Table B holds the same points as the rows below and some others, measured another way and shuffled. Each row below is followed by which row of B it is.
B (72 x 29):
[[ -59  -15  -48   24  -42   59   11   42   10  -65   49   -3  -27   52
    26  -72 -109   53   11   56   -7   54   38   -2   15   32  105  -54
   106]
 [ -28  -45 -269  108 -184  -86   71  189   15  -69   14   -3   11   86
   -67 -155  -10   23  -22  106 -111 -138 -149 -215  194  260  153 -116
   -97]
 [  59 -245  -62 -144 -289   33  190  118   49 -259   96  248 -187  -18
   -98   52   70   -5 -314   69  182  129  275 -138   35   29  131  229
   -48]
 [  22  -83   -2  -27   32 -128  133   15   34   15  -44   -8  -68  123
    81   12   15   29  -28   -8   31  -29   48  -37    0  -71   85  -31
    42]
 [ -61   21  234  -18 -230   63  154  -81    4  -82  197  -81  -50   47
    42   46   87  -26   62    3  221  -77  219  149   90  146 -124 -118
    94]
 [ -26   24   -6   85   61 -111  141   34  -12   92 -130  -81   12   90
   139 -106  -15   79  164  -45  -41 -107  -86  -14   15  -67  121 -172
    86]
 [ 113 -217   77  -86  -30  352  -68  -34 -118 -131  119  -69   22   44
  -157   94 -111 -137    9  278  -58 -168  -82  -38  -76  203  141   50
    11]
 [  75 -139  -73   18  -78   55   72   61  -74  -34   22  -79   28  105
   -90   -3    2  -84   38  164  -85 -265 -172 -138   80  232  120  -88
   -84]
 [ -74   27 -259  100 -418 -298   13  149  232 -179  319  -37  -96  229
  -105  -15  204  -57 -284   88   53 -158  110 -138  428  530 -128 -148
  -211]
 [  59  -94  150  -20 -199   -9  277   11  -37  -50   -5   -3  -61   18
    35   26  167  -31   49  -13  154 -186   86  -13   66   75   29  -55
   -19]
 [  57 -122   28  -14  162 -352  267   12   49  139 -172  -48 -104  200
   180   40  126   44   17  -83   54 -135  -12  -65   -8 -215   93  -47
   -15]
 [-101  -29 -212   75  -70 -317  216  193  109  -20  -91  105 -123   80
   127 -178   35  169  -59  -64   55  104   61 -152  120 -118  173  -24
     3]
 [  55  -30  -32   54 -410  121   31   63   20 -189  223  -54   13   62
  -168   18  137 -131  -80  141    3 -282   14  -60  240  528  -47 -140
  -124]
 [  60  -33   16   53  -12  133   64   38  -73   -9 -118  -26   33    4
    27  -80  -53   27  129   26  -94 -127 -103  -30  -46   24  184 -103
    76]
 [  28  -68 -140   51  343 -409  -50   55  251   79 -156  -37 -177  272
   206   -3   47  118 -145  -47  -94   53   -1  -65  -49 -287  196   30
    34]
 [ -92  134 -324  139 -348 -432  167  227  265  -97  -12  172 -144  114
   101 -171  166  150 -262 -190   33   99  201 -140  295  122   23 -143
   -51]
 [ -55  -70 -232   64  132 -175  123  179   39   28 -220  100  -70   41
   136 -201 -127  191   20  -31  -76  151  -64 -169  -43 -262  315   13
    91]
 [  13  189  149   60  -73  244  -33  -71   17  -31 -106   29   20  -55
   149  -71  -85   87  117 -174  -57   78  152  216 -129  -66   66 -187
   303]
 [  40  -34  -13   33   63   77  -27    3  -16   12  -53  -63   20   86
    35  -27  -87    4   67   57 -115  -94  -81   -3  -45   30  127 -105
    85]
 [ -40  -98  -26    3  111 -120  196   41  -67   81 -107  -53  -15   94
    99  -79  -79   70  134   29   14  -50  -90  -72  -16 -142  155  -62
    71]
 [ 178   32  183   24 -159  141  -54 -107   58  -69   63 -107   -3  111
   -22  148  166 -141  -38   -5  -59 -309   54  124   29  296  -70 -166
     3]
 [ 110  -95  -94   27  146   29  -42   39   -5   24 -142  -32    5  116
    20  -18  -85   -3    6   69 -193 -112 -156  -90  -82  -15  217  -47
    40]
 [  26  -60  -65   45   11  160  -19   32 -102   -6  -11  -90   76   71
   -46  -68 -138  -22  130  138 -151 -158 -190  -67    3  153  149 -128
    52]
 [-176   12   35   34 -189 -289  368    9  -69  111  148 -165   31  172
    79  -47   62   -2  178    8  198 -210    8  -23  266  175 -156 -264
   -15]
 [-102  -70    4  -30  -29   37   12   21   47 -111  144  -19  -82   74
    15  -25  -90   44  -34  112   97  110  131   17   18   13   74   29
    99]
 [ 129   77   81   61  -29  -97  -15  -63  142   19  -64  -69  -52  166
   109   78  163  -32  -53 -116  -77 -200   63   92   20   90  -27 -180
    39]
 [ 264  -96  325  -99 -135  317  -22 -210  -66  -55  103 -140   42  117
  -102  285  115 -261   -9   81  -33 -403   35  154  -62  329 -114 -128
     9]
 [  13  -42   27  -11   -1    1   68  -15  -10    9    4  -49  -15  109
    41   12  -46   -4   24   21  -12  -64   16    7   -1   24   56  -90
    78]
 [-111   84   88   20  -74    7  -58  -40  146 -107  173  -40 -103   92
    92   -4  -28   59  -55  -17  113  143  262  161   38   17  -38  -60
   171]
 [  91  147   31  165  179   48   14   -4  -46  180 -349 -105  106   49
   198 -147  -64   92  298 -143 -271 -199 -226   57 -120 -111  197 -302
   183]
 [  26 -212  121 -131  137  -42  144  -82  -63   38   63  -94  -55  173
    21  126  -60  -61   10  130   98  -83   27   -5  -62  -78   38   40
    48]
 [ -21 -153   76  -70  223 -446  392  -45  -27  244 -138 -113  -72  251
   215   55   62   35  105  -71  139 -146  -24  -54   13 -275   12  -81
    19]
 [ 138   29   60    7   42  -63  113  -24   55   63 -241   48  -43   83
   157   24   58   39   -7 -189  -79  -69   59   46 -101 -153  102 -125
   125]
 [  70  -23 -246   79   42  123 -128  113   -1  -31 -134   37   49   62
   -34 -118 -188   40  -19   58 -293  -19 -178 -132  -43   78  263  -93
    72]
 [-320   20 -214   10 -168  -91  368  232  -62  -75  -96  285  -81 -160
   166 -364 -265  332   73 -126  205  511  229 -103   25 -359  246   31
   263]
 [ -78 -327  217 -231  -63  162  425  -31 -275  -48   97   46  -42  -52
   -20   46 -155  -10  129  163  338   67  141  -38  -89 -165   91  159
   115]
 [ -87  -24  -51   26  -94   73  -12   33   -1  -85  157  -65   -1   80
   -33  -50 -112    7   18  127    4   -7   15   -8   78  161   53  -78
    70]
 [-155 -113  -71  -38 -236  175   84   81  -88 -177  275    1   -7    5
  -126  -80 -168   -8    1  227  130   69   74  -66  127  230   57    9
    46]
 [   8  -42   53    5   -4   49   11  -21   12  -37   44  -59  -27   97
    33   16  -34   -9   20   54   -4  -60   34   37   -6   52   58  -67
    82]
 [  15  120  -98  133 -158  -12   49  126  111  -75 -160  112  -52  -35
   118 -171   53  135  -10 -151  -73   39   74  -14   32   -6  172 -130
    99]
 [ -68  -42  -42   30  -73  -38   84   50    8  -47   73  -39  -31   82
    21  -64  -42   33   32   75   35  -28   14  -39   81   80   69  -74
    41]
 [ 118 -100   94  -55  181   19    1 -109  -39  101  -47 -143   24  201
    45  128  -64  -92   50   64 -109 -199  -94   31  -90    1   43 -103
    72]
 [  50   79   86   32  113 -191   47  -63  140   85 -128  -48  -77  164
   210   42   73   57  -13 -183  -28  -36  109  110  -43 -142    9 -148
   133]
 [ 210  -17  -52  111  -31  -43  141   83  -24   76 -312   -6   35   54
    69  -59  138    0   98  -93 -208 -339 -207 -114   -6   58  198 -189
   -49]
 [  49  -62  121    7  -93  300  -34  -78 -142  -39  161 -195  109   84
  -113   48  -84 -146  161  209  -73 -299 -137   42   33  350   -1 -176
    31]
 [ -45 -107  135  -87  -15  160   53  -55  -44  -95  152  -45  -49   53
    -8   49 -113  -19   21  123  130   51  138   70  -44   -7   42   40
   133]
 [ -15 -299  146 -135   54   39  169  -59 -124  -35  192 -144  -44  140
   -69  121  -41 -105   51  278  174 -163  -22  -51   10   57   40   87
   -35]
 [  42  156  115  125 -167   27  -38  -48  103  -35   51 -130    6   97
    68    2  142  -34   57  -59  -40 -220   50  131  100  253  -62 -264
    58]
 [ -75  -89 -200   -7  246  -35   26  129   15    2 -205  145  -80   26
   142 -170 -288  215  -13  -11  -91  344   17  -99 -182 -411  357   99
   224]
 [ -45  -63   29  -19  -27  -38  131   16    1  -25   20  -11  -56   73
    64  -25  -28   45   19   17   73   11   82   -5   10  -37   67  -31
    85]
 [ 355 -279 -108  -24 -151  295  -82  109  -31 -205  -80   74  -18   22
  -241   90  108 -181 -183  231 -239 -362 -206 -236  -36  338  291   99
  -202]
 [-136  172   58   44   33 -184   69  -38  159   34  -30   25 -105   97
   256  -69  -40  168   -3 -214  101  238  280  170  -18 -234  -16 -133
   261]
 [ 339 -136  309  -46   76  151    4 -224  -88  104  -40 -285   83  226
   -50  302  184 -288  108  103 -145 -643 -201   86  -62  289  -66 -199
   -84]
 [  42  -35  159  -27  115   67  -35 -154  -41   70  101 -228   46  211
    18  126  -64 -114  100   98  -53 -231  -59  110  -26  131  -56 -171
    86]
 [-132   44  -89   77  -96  225  -75   71  -39 -108  107  -29   47  -17
   -24 -169 -232   76  103  114  -61   98  -14    7   34  130  135 -106
   163]
 [-179  -33  -92   -2  -87   84   -2   73   20 -146  185   31  -59   24
    -2 -115 -204   95  -30  119   89  240  143   -5   41   19  102   24
   148]
 [ -65   16  202  -94  -64   40   48 -143   58  -53  187  -44  -78  117
    77  120  -49  -13  -61  -33  168  105  305  204  -18  -12 -129  -54
   201]
 [  75   82  -68   53 -204  196 -211   62  200 -245   33  146 -107  -17
   -10  -26   10   39 -238  -51 -104  138  222   65  -22  125  119  -10
   120]
 [ 201   25  101   73  216  -26 -100  -88   79  108 -185 -163   10  196
   124   83   78  -57   62  -46 -222 -292 -142   74 -103    0   93 -185
    55]
 [ -51  -79  -95   25  -48  263  -40   93  -85 -123   47    8   30  -34
   -65 -135 -224   48   81  169  -80   62  -73  -70  -34   84  224   -7
   109]
 [-161 -226  141 -134  240 -356  486  -68 -175  239    5 -165  -38  212
   181   31  -89   46  234   64  280  -56  -12  -43    3 -317   -1  -30
    78]
 [ 110  -18  114   25   59 -131   94  -47   82   58 -112  -75  -67  144
   139   63  143  -11   16  -81  -10 -190   21   46  -25  -51   39 -112
    31]
 [-103 -315   35 -193  123 -315  473   27  -96   84  -12   44 -150  131
   113   38  -54   69   -5   46  301   99  130 -133  -20 -349   96  154
    35]
 [  80  -97 -141   30  275 -131 -293   17  254  -73   22  -64 -148  266
    38   74  -20    5 -238  116 -176   29   -9  -34  -58  -38  172   78
     9]
 [ 324 -155    3   54  -85 -193  135   38   60   38 -151 -107  -36  204
   -35  139  382 -175  -69   28 -137 -608 -217 -165  122  290   67 -136
  -280]
 [ 151  -68  -13   34  131  -90  -72   -4  118   13  -88  -87  -67  194
    54   74   87  -42  -75   29 -138 -193  -76  -29  -26   35  118  -59
   -21]
 [ -45 -127  -52  -41  -41  -74  237   81  -53   -4  -59   74  -54   30
    55  -75  -66   76   22   15   82   47   43 -101    6 -114  149   10
    60]
 [  31  -44  119   -8  -89 -102  152  -17   73  -36   28  -24 -107   95
    86   46  149    6  -33  -34  125  -92  149   44   39    6    1  -43
    23]
 [ 305  -95 -158  131  105  -36    0  136   38   45 -397   24   -2   73
    40  -66  142   -2   13  -27 -352 -347 -318 -207  -79   12  352  -93
  -103]
 [ 102 -237   71 -111 -376  425  179   31 -251 -196  169   20   65  -78
  -269   49  -45 -176   29  268   58 -254  -46 -116   64  408   69    5
   -75]
 [ -43   69  -41   57 -186   25  134  101   47  -84  -99  137  -60  -64
   104 -152    0  137    1 -131   42  118  154    3   14  -64  139  -80
   141]
 [ -22  -63  447 -178 -555  563  321 -143 -265 -224  281   57   35 -211
  -126   95  -15 -132  139   55  373  -56  357  216   10  271 -160  -49
   180]]
Rows of B count from 0, top down.

[ 426   24  110   12 -137   16 -150  -33 -283  -97   68   64  -24  -38
  130 -190  -95   45  -77   76 -206   15  102  -35 -141 -175  112  -65
  -17] : 20
[ 232  -54   78 -115 -159  -65    9  -55 -157  -55  137   47   53    8
   56   18  -62   85   -9  -52 -114   48   41  -33  -59    8   23  -67
  -11] : 38
[ 120   98   27   12   10   39  -88  123   66  -39  -70   39 -125   46
  103  -27  -38  -61 -141   61 -208   22  107   15   70  -20   31   93
  111] : 7
[ 318    3   -2 -101 -242 -162 -107  -96  118 -126  173   52  102  -11
  -28  116  134  264  -78  -94 -272  134   44  -37   34   19   33 -115
   32] : 6
[  92   -7  -24 -118 -141 -168   50  -11  250  -65  141  101   33   26
  -18  198   93  129  -38 -152 -229   67  -29  -89   93  153  -37    4
   51] : 30
[ -20    5  -42  -25  -10   94  -10  110  111   -9   18  110  -54    6
   65  122  -67 -101  -32  -65 -116 -156  -14  -41   21  112  -42  -12
   40] : 19
[ 143 -128   83  -17  -11  186  -24  -44 -152   50  -20  -30  154  107
   48   97 -131  -10    4  -36   -7    8   88   72  -66  -62  184 -133
 -263] : 70
[ 218  139  -67   63  -89 -118  -46   50   21 -134   10  253 -215 -160
   61  -67   38 -129  -23 -127 -286 -144  -60 -156  -49  -20  -94   83
  107] : 53
[ 174   80 -122  -51  -17   45 -170   99 -102 -132  -28  201 -229 -133
   70  -29   42 -259  -40 -150 -220 -161    0  -53 -102  -13 -104    1
   17] : 58
[ 183 -128  140 -184 -223 -193  185 -183 -216    3  138  -46  195   73
  -42  141  -55  183   63 -116   21  199   43   37    2   55   25  -69
  -60] : 55
[  39  145  171  243   92  157   90  233 -103   62  -86  134 -233    0
  290 -266 -395 -215  -79  278 -110 -288   23 -133  -47  -72   42  203
  223] : 23
[  25  -12  -81 -404 -154 -417  178 -137 -166 -104  -64  -32  -65    9
 -197  294  265  -89   41 -407   -6  366   73  156  152  164 -255  121
   76] : 63
[ 294   60   92  107   35   87  -57   60 -305  -48  -90  132 -170  -41
  183 -254 -184 -224  -47   48 -171  -83   65  -71 -157 -198  104   86
  -84] : 47
[  60   -4  -77 -154   80  294 -302  197  -53  -46  -89  -22 -109   82
  103   70   -9 -201 -162   17 -135  -26  172  143   -8   13   16  -79
  -13] : 68
[ -21 -306  172 -146  -84  204  154 -103 -123  164  151 -141  402  230
   24  287 -252  184   85  -18  186   29   56   90  -38  125  196 -261
 -297] : 34
[ 214 -164  147 -119  -54  212  -65  -31 -439   36   38  -83  137  101
  108  -20 -225  -15   -6   53   65   31  143  107 -156  -84  154 -182
 -197] : 39
[ 337   96   57  204 -116   98 -219   10  256  -49   11   -4  121   44
   78    3   -9  279 -183  164 -301   -2  116  -13   72 -143  235  -95
   24] : 69
[  49   17  -16   26   35  173  -59  137  -75  -13  -18  143 -128  -30
  142  -22 -160 -212  -27   -6 -108 -230   -1  -61  -85   12   -9    0
    1] : 5
[ -36  -22  214  -56  126  124  167   43 -505  157 -348 -251  -23  214
   74  -18 -279 -243  -40  127  274  186  271  302   70 -100   80  161
  -11] : 15
[ 229  -69   58 -162 -142   -9  -61  -10 -184  -73  163   60   19   14
   80   -1  -66   38  -26  -39 -127   21   50  -30 -100   21    9 -101
  -16] : 18
[ 109  -10   84  -46  -41  -32   71   21  -77   -2    1   26  -16   61
   76   24 -104  -31  -31  -13  -88   49   59   -8    5   13   34   51
    8] : 40
[-133  -69   79 -125   74   90  143   73 -102  111 -143 -106   19  183
   35  167 -146 -141  -27  -20  106   87  123  149   98   92   18   67
  -22] : 11
[ 119  102  -18   70  -55  -87   52  -11  -51  -37 -124   82  -94  -65
   -5   41   -2 -105   -9 -108  -96  -39   18    4   39  -37  -41   91
   55] : 36
[ 178  -23  -77   12   58  350 -270  181 -189  -81   52  248 -188 -109
  211 -129 -163 -326  -26  -25 -204 -372  -30 -123 -269  -55   30 -130
 -151] : 29
[ 128    2    7  -36  -33  -17   -2   20   26  -38   -3   78  -38   21
   47   60   -2  -56  -34  -95 -167   26   32  -30    3   16   31   29
  -47] : 27
[ 126   36  -87   25  -72  -24  -43  -32   93  -58  -69   80    2  -52
  -53  170   86  -34   -9 -173 -139  -34   10   16   38    2    2  -32
  -56] : 59
[ 139  114  329  -44  -36 -152  227   11 -636   79 -250 -236 -125  138
  119 -243 -312  -92  -97  267  178  285  299  237   99 -157   -7  279
  320] : 8
[  76  -78  -15   65 -129    3    5  -39  651    7  222   96  276  109
  -16  336   71  367  -51  -85 -308  -20  -79 -154  129  157  181 -145
 -125] : 35
[  52   58 -142  -87  -36    8 -113   56   55  -84  -86   85 -111  -52
  -41  171  119 -149  -48 -183 -133  -48   33   56   54   56  -99  -15
   36] : 21
[ 463   85    4  557  -95  208 -212 -101  421  -35   -8  204  219  -96
   65  -18  -28  280  -58   54 -399 -268  -67 -196  -61 -285  419 -179
 -300] : 71
[ 136  204 -203   75  -10   58 -316   63  288 -100 -320  -58  -68  -20
 -124  241  299  -15 -204  -98 -216   76  187  239  236  -79    5   -3
   94] : 50
